What each symbol does to the objects:
ψ: MC->TC, NM->LD, TC->JJ, QL->PB, NH->RP, RP->FZ, FD->CD, QR->BN, NF->HJ, JJ->LG, DJ->PG, DR->TR, JB->PP, MF->TG, TG->QR, BG->HT, QH->NM, HT->BC, JQ->FD, BN->MC, PB->NH, LD->NF, FZ->JB, PG->DR, GH->TM, HJ->ZQ, PP->QH, CP->QL, LG->RF, RF->JQ, TM->GT, SL->JL, ZQ->BG, JL->NC, RR->DJ, NC->MF, TR->SL, GT->CP, CD->RR, BC->GH
τ: MC->PB, NM->SL, TC->QL, QL->TC, NH->BN, RP->QR, FD->BC, QR->RP, NF->DR, JJ->CP, DJ->ZQ, DR->NF, JB->MF, MF->JB, TG->FZ, BG->RR, QH->JL, HT->CD, JQ->GH, BN->NH, PB->MC, LD->TR, FZ->TG, PG->HJ, GH->JQ, HJ->PG, PP->NC, CP->JJ, LG->GT, RF->TM, TM->RF, SL->NM, ZQ->DJ, JL->QH, RR->BG, NC->PP, TR->LD, GT->LG, CD->HT, BC->FD
δ: MC->BN, NM->QH, TC->MC, QL->CP, NH->PB, RP->NH, FD->JQ, QR->TG, NF->LD, JJ->TC, DJ->RR, DR->PG, JB->FZ, MF->NC, TG->MF, BG->ZQ, QH->PP, HT->BG, JQ->RF, BN->QR, PB->QL, LD->NM, FZ->RP, PG->DJ, GH->BC, HJ->NF, PP->JB, CP->GT, LG->JJ, RF->LG, TM->GH, SL->TR, ZQ->HJ, JL->SL, RR->CD, NC->JL, TR->DR, GT->TM, CD->FD, BC->HT

The rows follow the links: the fewer symbols apart two objects are, the more alike their rows tend to be.

Each row is also shifted at random along 7 hidden directions that mean nothing.

Some objects, each with a row of numbers:
RF -> -12 15 3 -16 38 0 -33 -26 -2 1 19 -2 10 -5 11 -12 -25 15 -19 -26 -8 7 9 -28 2 44 -37 -1 -9 -9 -24 20 -10 -26 -1 5 21 -21 -9 24 7 -21 20 -10 -16 2 -9 12 12 -30 -16 -29 49 7 -1 -28 -1 -12 33 0 28 14
TG -> 8 -31 -9 9 -36 -41 54 2 7 46 3 47 -1 -9 -46 10 31 -10 46 31 -8 -40 -15 20 19 -37 77 2 28 39 -23 -44 2 58 -21 -45 28 -3 -36 -1 -35 21 -24 7 18 6 19 -10 -13 18 34 21 -72 -7 -21 22 22 51 -55 -54 -26 9
JQ -> -17 10 12 -15 71 -9 16 -25 -2 -6 12 -34 77 17 -2 -17 -29 12 36 -1 -33 -3 23 -41 -14 13 15 32 23 -34 -62 36 -14 7 -25 9 31 -12 -1 41 -6 -26 -5 5 -25 -1 -20 -6 14 -21 1 -25 25 -17 24 14 -17 -11 72 -33 -2 13
CP -> -20 10 -9 6 23 -19 36 8 -33 0 -2 -16 9 24 24 -35 -41 14 27 -8 -29 22 -8 0 -16 13 60 16 14 -4 -24 -3 5 31 -66 -5 26 -13 3 -28 -13 -25 9 12 -27 14 0 -25 23 -23 25 18 3 -10 18 29 -45 -10 31 16 -48 19
BG -> 0 -10 20 7 11 41 -39 -31 -1 -12 8 28 -6 -26 2 18 46 6 -25 -4 -5 -15 28 -4 28 20 -49 12 3 -3 -4 19 -33 -47 23 20 7 12 -7 11 -16 -23 3 16 -2 -21 1 -3 -34 -13 -21 -2 23 -4 -25 -2 43 14 38 -11 38 11
BN -> -8 -21 -22 12 -22 14 20 15 11 3 -24 10 -2 -4 21 -5 32 10 -12 14 -12 30 23 -4 22 7 43 7 17 3 -18 -33 -42 7 -6 -23 -4 -3 -8 16 -55 -16 -13 -3 -1 -3 16 -9 -51 -4 26 11 -26 21 -23 12 44 2 0 -28 37 15
FD -> -14 15 13 -2 -14 -42 18 -43 -13 14 29 22 -21 15 -37 -16 -16 21 6 -50 -16 -40 -35 -13 -1 29 -14 -30 -2 5 -4 -40 22 20 -32 -10 48 -23 -8 15 -4 -28 16 -10 -9 -13 -7 12 34 -23 -15 -13 4 -18 -7 -28 3 -5 -3 0 4 38
JB -> 19 -10 -5 -17 28 -17 -23 -38 -33 10 -4 38 68 24 47 48 24 -33 2 -4 0 -10 21 -36 -1 -29 31 21 -11 -40 -79 37 17 -7 -35 6 8 -36 28 45 16 20 -45 4 4 12 -19 -7 18 63 45 -19 -19 1 2 17 -31 -18 106 60 16 -36
PP -> 27 -11 4 -18 10 -29 -13 -35 9 38 18 45 47 0 -22 52 50 -28 18 5 13 -50 -5 -9 8 -37 11 1 -10 -17 -51 29 31 4 13 -15 12 -23 5 47 34 49 -30 4 25 3 -12 16 19 57 23 -18 -25 -6 -11 -8 -3 19 16 -6 9 -31
GT -> -21 11 -3 8 14 25 47 -13 -20 0 25 -53 10 18 -26 -29 14 31 8 -10 -39 -3 -3 5 -20 19 27 13 32 -29 -39 -13 -18 7 -23 -23 33 -19 20 14 -11 -25 -4 28 -15 -13 -15 -9 -4 -23 13 -1 1 -6 11 33 34 2 -7 -27 -18 49
TM -> -21 16 -4 19 12 13 -9 20 -3 -2 -10 41 -29 12 38 -13 -3 21 -7 -26 -16 27 0 9 8 36 2 23 11 16 19 10 8 -14 -20 13 10 4 -6 -36 -9 -33 33 3 -17 10 9 -8 1 -52 -5 31 25 0 -2 3 -30 -8 26 -19 -3 17
ZQ -> -15 -13 10 17 -9 -2 25 58 25 -44 -59 7 3 -3 28 -26 -31 2 33 39 -3 35 26 2 17 -12 31 23 13 34 61 -13 -28 30 -9 41 -38 67 -24 -28 -53 -44 6 -24 -7 0 34 -15 -45 -32 -14 36 -19 -14 4 12 -21 -9 30 -28 4 -8
QL -> -6 25 -13 2 5 8 -13 -14 -7 31 25 7 -35 7 0 -4 -11 8 -26 -45 4 7 -30 3 -8 44 -22 -4 4 -7 -18 -1 24 -30 8 -23 15 -44 0 -17 30 3 20 13 -5 16 -13 6 42 -21 -2 -2 29 19 5 -21 -17 -1 -16 -1 -10 14
CD -> -21 24 13 9 -17 -11 24 -13 -13 -31 -26 8 -12 44 24 -23 -19 19 -7 -57 -13 11 -17 -22 -15 26 -1 -6 7 -14 11 -45 7 11 -45 18 5 -10 10 3 -24 -61 5 -19 -16 -14 -4 0 17 -36 -14 5 -4 -4 5 -8 -18 -54 58 11 28 28
DJ -> -1 22 16 4 -23 -57 13 -11 -12 8 -8 38 -57 18 -19 -20 -85 -10 24 -50 32 -21 -58 0 -7 10 -23 -15 3 43 41 -50 41 23 -26 18 0 -8 -41 -52 10 -24 22 -13 1 8 -2 7 71 -26 -41 16 -11 -9 12 -40 -70 -17 5 18 -38 1
RP -> 6 11 -15 -7 -20 -15 29 5 7 17 12 2 16 28 -6 15 42 -4 1 -10 -6 -10 -28 11 -21 -16 41 -14 -13 -22 -12 -3 42 25 -7 -28 10 -22 38 23 30 29 -8 -5 10 6 -6 15 20 20 36 4 -24 2 3 6 0 -8 -34 0 -1 0
DR -> 22 10 16 -9 38 12 -8 -2 -15 -20 4 -76 16 -3 -22 -3 -60 -25 18 22 25 -7 1 5 -29 -24 -41 13 5 -17 2 34 4 -21 25 21 -34 9 8 -21 44 29 -9 22 8 6 -18 -2 41 33 -26 -15 12 -8 41 8 -39 6 -3 31 -57 -34
TR -> 18 -2 15 0 44 10 -2 -5 -3 -1 -27 -27 34 4 -3 13 -53 -35 38 15 36 -4 8 -13 -17 -28 -10 54 36 -14 -38 22 3 -20 22 28 -34 -3 -21 -15 14 17 -30 28 8 11 -22 -10 41 28 -25 -1 -15 -2 37 14 -62 3 58 -20 -43 -42

From each start, follow one symbol. Which object do you reach?
Answers are names.
---
12 8 -10 -4 -10 -1 25 -4 21 23 -14 5 21 24 -2 20 26 -13 -2 -21 11 -8 -17 -18 -14 -13 19 15 16 -28 -38 -10 28 1 18 -20 -3 -34 12 39 16 18 -30 -6 21 6 -17 18 20 18 14 -11 -31 18 2 -2 1 -16 5 -40 20 -9
ψ -> JB
---
-25 2 -10 -6 33 -30 -7 44 10 -16 -17 6 27 1 51 -33 -51 17 16 16 -24 44 17 -14 5 21 33 7 -13 22 16 32 -11 24 -35 20 -1 20 -12 -10 -18 -22 30 -29 -29 22 17 -4 -9 -44 8 6 37 -12 14 -4 -47 -19 27 2 -1 -3
δ -> JJ
---
0 -16 -8 -19 68 -10 -30 -31 -27 17 22 -24 48 -27 8 -14 -63 2 0 19 -12 14 44 -41 15 30 0 20 13 -2 -85 33 -55 -14 -12 -11 24 -34 -36 30 -26 3 -4 13 -24 24 -6 -22 -4 -4 6 -38 34 9 13 -4 -6 14 56 14 -1 4
δ -> MC
---
-9 -12 -19 1 -25 14 -20 7 -15 -18 7 6 -17 -10 37 -4 39 23 -57 7 -20 32 22 5 20 22 12 -35 -32 1 10 -10 -35 0 -17 -21 8 1 19 12 -26 -6 10 -14 -4 0 19 -3 -56 -3 30 0 13 13 -31 3 57 -9 -16 52 39 19
ψ -> TC
---
23 -19 14 -8 -2 -2 -58 -52 -15 0 4 27 -14 -28 -6 18 -31 -20 -25 -5 38 -23 15 -24 26 11 -72 -8 -11 20 -12 -13 -36 -37 23 15 -13 -11 -40 6 -10 3 -14 -3 7 -6 -2 0 -3 18 -34 -30 6 13 -17 -34 13 6 39 38 27 -20
ψ -> HJ
---
-29 0 4 17 7 34 9 19 -14 -45 -15 1 -1 13 42 -16 35 30 -5 9 -38 24 30 8 8 12 21 16 5 -8 22 7 -23 1 -38 25 5 37 24 -11 -28 -43 14 7 -20 -22 16 -19 -47 -32 9 29 16 -20 -7 35 11 -13 40 7 12 21
δ -> HT
---
20 -15 8 -13 -14 9 -31 0 -4 -33 6 -30 25 -14 2 23 34 -14 -23 42 9 -9 23 4 0 -38 -16 -33 -49 -20 22 25 -15 -4 20 7 -21 26 39 27 20 40 -17 -13 13 -15 4 5 -29 57 12 -22 -3 -3 -4 1 38 -5 -21 66 22 -30
ψ -> LD
---
21 -9 3 0 -35 -40 5 8 49 39 -24 69 -11 -7 -29 32 -2 -33 19 -7 43 -27 -31 -12 18 -17 -9 0 8 37 13 -33 32 12 37 -5 -20 -5 -45 3 2 21 -11 -27 28 11 9 23 19 5 -18 0 -43 19 -11 -46 -16 13 -29 -64 22 -26
τ -> JL
---
6 17 -13 -15 18 -30 20 12 10 36 31 -18 14 1 -28 0 -18 -8 23 -1 -1 -16 -40 11 -24 -10 27 -2 -5 -1 -22 18 43 19 10 -30 18 -25 4 -1 48 44 7 1 4 24 -14 13 49 6 13 -10 -1 -1 23 -3 -29 11 -61 -22 -47 -10
τ -> BN
---
-15 9 2 14 23 45 -3 -28 -27 -17 4 -52 -23 2 -2 -34 -31 23 -29 -22 -14 21 21 -11 -2 53 -39 16 28 -16 -25 -18 -50 -41 0 0 4 -19 -6 -7 -26 -45 6 24 -17 -12 -11 -17 -10 -38 -26 -5 31 13 3 7 26 -6 33 2 6 37
τ -> JQ
---
-21 5 -12 -7 5 17 -23 23 16 -11 30 -14 10 -17 18 -6 49 31 -36 19 -33 28 21 9 8 19 0 -30 -41 -10 26 39 -13 -5 11 -5 18 18 32 24 9 4 32 -24 -11 0 14 11 -46 -17 26 -9 47 -4 -16 1 45 -3 -42 12 31 17
δ -> TC
---
-1 24 -15 -8 35 14 -2 -8 -18 13 7 -38 15 16 12 -8 -28 -1 -11 -28 0 24 -7 -15 -23 23 -1 16 15 -33 -49 11 7 -26 7 -14 5 -46 12 7 18 10 -5 18 -7 16 -22 0 35 -3 5 -12 17 20 25 6 -23 -17 20 2 -16 3
ψ -> NH
---
13 -21 9 -11 -7 -3 -3 -11 -25 -33 -9 -70 14 -17 -14 -18 -71 -18 -1 38 19 0 23 -14 -5 -19 -21 -23 -11 3 8 -29 -57 11 2 6 -30 18 -9 10 -27 6 -26 -11 3 -8 3 -12 -19 36 -18 -29 -13 7 10 -13 17 -4 1 61 -9 -13
ψ -> NF
---
-3 -28 17 4 -22 -15 30 18 12 -26 2 -16 24 -16 -27 -8 30 3 40 60 -25 -22 19 17 9 -45 33 -16 -16 18 48 0 -20 48 -10 9 5 62 8 9 -23 0 -7 -12 7 -23 25 -5 -48 20 11 10 -29 -36 -13 26 36 23 -40 -2 -8 -1
τ -> PG
